[[-84  -4  -1 -47   2  -6  -2]
 [ 32   4  -2   0  22  23 -31]
 [-11  21  -2 -29   1 -32  42]
 [-25  10  55  27 -22  52 -41]
 [-49 -27 -22 -68  -3  16   5]
 [ 11  26   7 -50  -3 -41  80]
 [ 38   6 -28  15 -21 -27 -19]
 [  2  -3  -3   5  16  -1 -41]]
|
[[ 38   6 -28  15 -21 -27 -19]
 [ 32   4  -2   0  22  23 -31]
 [ 11  26   7 -50  -3 -41  80]
 [  2  -3  -3   5  16  -1 -41]
 [-11  21  -2 -29   1 -32  42]
 [-25  10  55  27 -22  52 -41]
 [-49 -27 -22 -68  -3  16   5]
 [-84  -4  -1 -47   2  -6  -2]]

[[ 14   9   8 -17  15  -3 -27  50  -7  26   7 -24]
 [ 30  -5 -32  25  22   8  -6  -5 -13   6   2  10]
 [ 23  -3  35  20  -4 -22  14  -8  25 -40 -78  35]
 [-37  43 -64 -16   2 -68  -8 -16  44 -30  30  -7]
 [  4  58  12  -8 -28  -5 -23 -53 -36  30  24  45]
 [ 20   7 -23   3  35 -20 -39  14   3   2 -30  29]
 [ 17  40  15 -15  -7  -4  -5 -22 -38   7   4  22]]
|
[[ 30  -5 -32  25  22   8  -6  -5 -13   6   2  10]
 [ 23  -3  35  20  -4 -22  14  -8  25 -40 -78  35]
 [ 20   7 -23   3  35 -20 -39  14   3   2 -30  29]
 [ 17  40  15 -15  -7  -4  -5 -22 -38   7   4  22]
 [ 14   9   8 -17  15  -3 -27  50  -7  26   7 -24]
 [  4  58  12  -8 -28  -5 -23 -53 -36  30  24  45]
 [-37  43 -64 -16   2 -68  -8 -16  44 -30  30  -7]]

[[ 23  33  46 -19]
 [-21   3  25 -24]
 [-25   6  17 -45]
 [ 24  21  50 -46]
 [  8 -40  33 -63]]
|
[[ 24  21  50 -46]
 [ 23  33  46 -19]
 [  8 -40  33 -63]
 [-21   3  25 -24]
 [-25   6  17 -45]]

[[ 20  30  26  38]
 [-22 -16   1  -4]
 [ -2  52  -6  -7]
 [ 10  14  78  11]
 [ 45  11  28 -22]
 [ -7  -4  10  -5]
 [ 41  29  13  -6]
 [ 38  47 -16  61]
 [ -8  14 -33 -13]
 [  8   2   4   0]
 [ 39  47 -34  12]]
|
[[ 45  11  28 -22]
 [ 41  29  13  -6]
 [ 39  47 -34  12]
 [ 38  47 -16  61]
 [ 20  30  26  38]
 [ 10  14  78  11]
 [  8   2   4   0]
 [ -2  52  -6  -7]
 [ -7  -4  10  -5]
 [ -8  14 -33 -13]
 [-22 -16   1  -4]]

[[-20  45 -32  59  27]
 [-45 -19 -55  -8 -18]
 [-35 -20  -6  17  55]
 [-43  41 -24 -20 -18]
 [  2 -63 -39 -63 -44]]
|
[[  2 -63 -39 -63 -44]
 [-20  45 -32  59  27]
 [-35 -20  -6  17  55]
 [-43  41 -24 -20 -18]
 [-45 -19 -55  -8 -18]]

[[-25 -21  18 -39  12 -26  18  19  25  -3 -10 -29   8 -17  60]
 [-33  19  28 -28  15  27 -55  14  32  14  -7 -16  24 -16  31]
 [-18 -38 -33 -27 -64  -2 -35 -40 -36 -15   0 -22  25 -19 -48]]
|
[[-18 -38 -33 -27 -64  -2 -35 -40 -36 -15   0 -22  25 -19 -48]
 [-25 -21  18 -39  12 -26  18  19  25  -3 -10 -29   8 -17  60]
 [-33  19  28 -28  15  27 -55  14  32  14  -7 -16  24 -16  31]]

[[  9  26  20  32  -6]
 [-17  -2 -48 -34   7]
 [ -6 -18   6 -50  -3]
 [ 63  18  28  -1  14]]
|
[[ 63  18  28  -1  14]
 [  9  26  20  32  -6]
 [ -6 -18   6 -50  -3]
 [-17  -2 -48 -34   7]]
---
[[-50  33 -21 -26]
 [-51 -38 -27 -26]
 [-50 -31 -21 -14]
 [ 80 -38   0 -26]
 [-45 -66 -48  29]]
|
[[-51 -38 -27]
 [-50 -31 -21]]

[[-21 -68 -17  -8]
 [-26 -78   8   8]
 [-29 -69  -5   2]]
|
[[-26 -78   8]
 [-29 -69  -5]]

[[44 39 42 86 43]
 [55 67 34 53 33]
 [61 86 41 53 46]
 [76 80 47 48 64]]
|
[[55 67 34]
 [61 86 41]]

[[-20   0  11 -17]
 [  1 -76 -32  -1]
 [-10 -16  29  53]
 [-23   1  24  17]]
|
[[  1 -76 -32]
 [-10 -16  29]]

[[ 35  59  25 -37]
 [ 70  33  -3 -20]
 [-47 -58 -12  68]]
|
[[ 70  33  -3]
 [-47 -58 -12]]

[[-68 -13  11 -38]
 [-52 -33 -61   8]
 [-47 -25 -38  -4]]
|
[[-52 -33 -61]
 [-47 -25 -38]]

[[-55 -14 -61  -7  38]
 [  5 -55  41 -63 -69]
 [ 71 -27  10 -52 -39]]
|
[[  5 -55  41]
 [ 71 -27  10]]
---
[[-31  32  17  21 -68]
 [-11 -14  35  -6 -13]
 [ 56  -9  83 -32  -1]]
|
[[-31  32]
 [-11 -14]
 [ 56  -9]]

[[-34  19]
 [ 41  50]
 [ 31   2]
 [-47  33]
 [-65 -41]]
|
[[-34  19]
 [ 41  50]
 [ 31   2]]

[[ 67  18  48]
 [  9 -73 -36]
 [ 59  36  34]
 [ 54 -33  10]
 [ 10 -13 -36]]
|
[[ 67  18]
 [  9 -73]
 [ 59  36]]

[[ 49 -26 -65  -9]
 [-23  19  10  32]
 [ 67   8 -14 -16]]
|
[[ 49 -26]
 [-23  19]
 [ 67   8]]

[[ 13 -11 -16 -13]
 [  3 -80 -12 -37]
 [  9 -18 -33   1]
 [  2  -5  -7  27]
 [-31 -38 -13   3]]
|
[[ 13 -11]
 [  3 -80]
 [  9 -18]]

[[ 21   4  24 -35]
 [  2 -12  -2 -11]
 [-63  -2 -38  38]]
|
[[ 21   4]
 [  2 -12]
 [-63  -2]]
---
[[ 33  10  -6  11  22  26  22  11  45  42  19 -12 -14 -13  18]
 [-12  -1 -19  -6  20   1  17   6  19 -10  -1  14 -25  11  14]
 [  3  47   3  25  14   2 -19 -50  17  26   6 -12  32 -22 -19]
 [  0  13 -19  -8   2 -11   1  -9  -5  -7  -2  25   6  13  -7]
 [  1  -7   7 -11  20  10 -27  35  26  13  33  16  73  34 -55]]
|
[[ 18  14 -19  -7 -55]
 [-13  11 -22  13  34]
 [-14 -25  32   6  73]
 [-12  14 -12  25  16]
 [ 19  -1   6  -2  33]
 [ 42 -10  26  -7  13]
 [ 45  19  17  -5  26]
 [ 11   6 -50  -9  35]
 [ 22  17 -19   1 -27]
 [ 26   1   2 -11  10]
 [ 22  20  14   2  20]
 [ 11  -6  25  -8 -11]
 [ -6 -19   3 -19   7]
 [ 10  -1  47  13  -7]
 [ 33 -12   3   0   1]]

[[-17 -23 -55  56   8]
 [-24   4 -19   0  82]
 [  7 -34   4 -19  -7]
 [-33 -43  24  24  47]
 [  2  59  43 -32  -4]]
|
[[  8  82  -7  47  -4]
 [ 56   0 -19  24 -32]
 [-55 -19   4  24  43]
 [-23   4 -34 -43  59]
 [-17 -24   7 -33   2]]

[[-14  -9   1   0]
 [  4  15  17  -6]
 [ -4  33 -19 -26]
 [ 12  64   6 -24]
 [ -9  59   4 -30]
 [-28  -9 -20   5]
 [-15   7  34  19]
 [ 20  19 -10  31]
 [-17 -21 -33  16]
 [ -9  30  -6  -6]
 [-10   9 -32  29]
 [ 29   7 -25 -22]]
|
[[  0  -6 -26 -24 -30   5  19  31  16  -6  29 -22]
 [  1  17 -19   6   4 -20  34 -10 -33  -6 -32 -25]
 [ -9  15  33  64  59  -9   7  19 -21  30   9   7]
 [-14   4  -4  12  -9 -28 -15  20 -17  -9 -10  29]]

[[-45  11  13 -31]
 [ -3  76  18  46]
 [ 74  39  56 -29]]
|
[[-31  46 -29]
 [ 13  18  56]
 [ 11  76  39]
 [-45  -3  74]]

[[-20  -3   7  17 -15 -45  -7 -14]
 [ 33   2  -4  -8   5  38 -19 -63]
 [  3  46  34 -17  55 -57   7   7]
 [ 23 -23   2 -20 -38   2   4 -61]
 [ -6   0  17  -4  -7 -46   9  62]
 [ 36 -11 -35  -3 -38  68 -40 -86]
 [ -7 -24  26 -19 -47 -68  28  51]]
|
[[-14 -63   7 -61  62 -86  51]
 [ -7 -19   7   4   9 -40  28]
 [-45  38 -57   2 -46  68 -68]
 [-15   5  55 -38  -7 -38 -47]
 [ 17  -8 -17 -20  -4  -3 -19]
 [  7  -4  34   2  17 -35  26]
 [ -3   2  46 -23   0 -11 -24]
 [-20  33   3  23  -6  36  -7]]

[[ 24 -10 -52  -9 -18  55  -2]
 [  2   1  52  17  58 -12   0]
 [ -5  10   4 -43  -5 -68  -3]
 [-27  -6   5  14  23 -80   3]
 [-31 -13 -12  30  38  18 -18]
 [-12 -22 -22  14 -27 -74  -2]
 [ 32  16   4  -7 -17 -24  53]
 [-19  18 -26  47  20  56   7]
 [ 71   1  38 -21   1  -2  23]]
|
[[ -2   0  -3   3 -18  -2  53   7  23]
 [ 55 -12 -68 -80  18 -74 -24  56  -2]
 [-18  58  -5  23  38 -27 -17  20   1]
 [ -9  17 -43  14  30  14  -7  47 -21]
 [-52  52   4   5 -12 -22   4 -26  38]
 [-10   1  10  -6 -13 -22  16  18   1]
 [ 24   2  -5 -27 -31 -12  32 -19  71]]
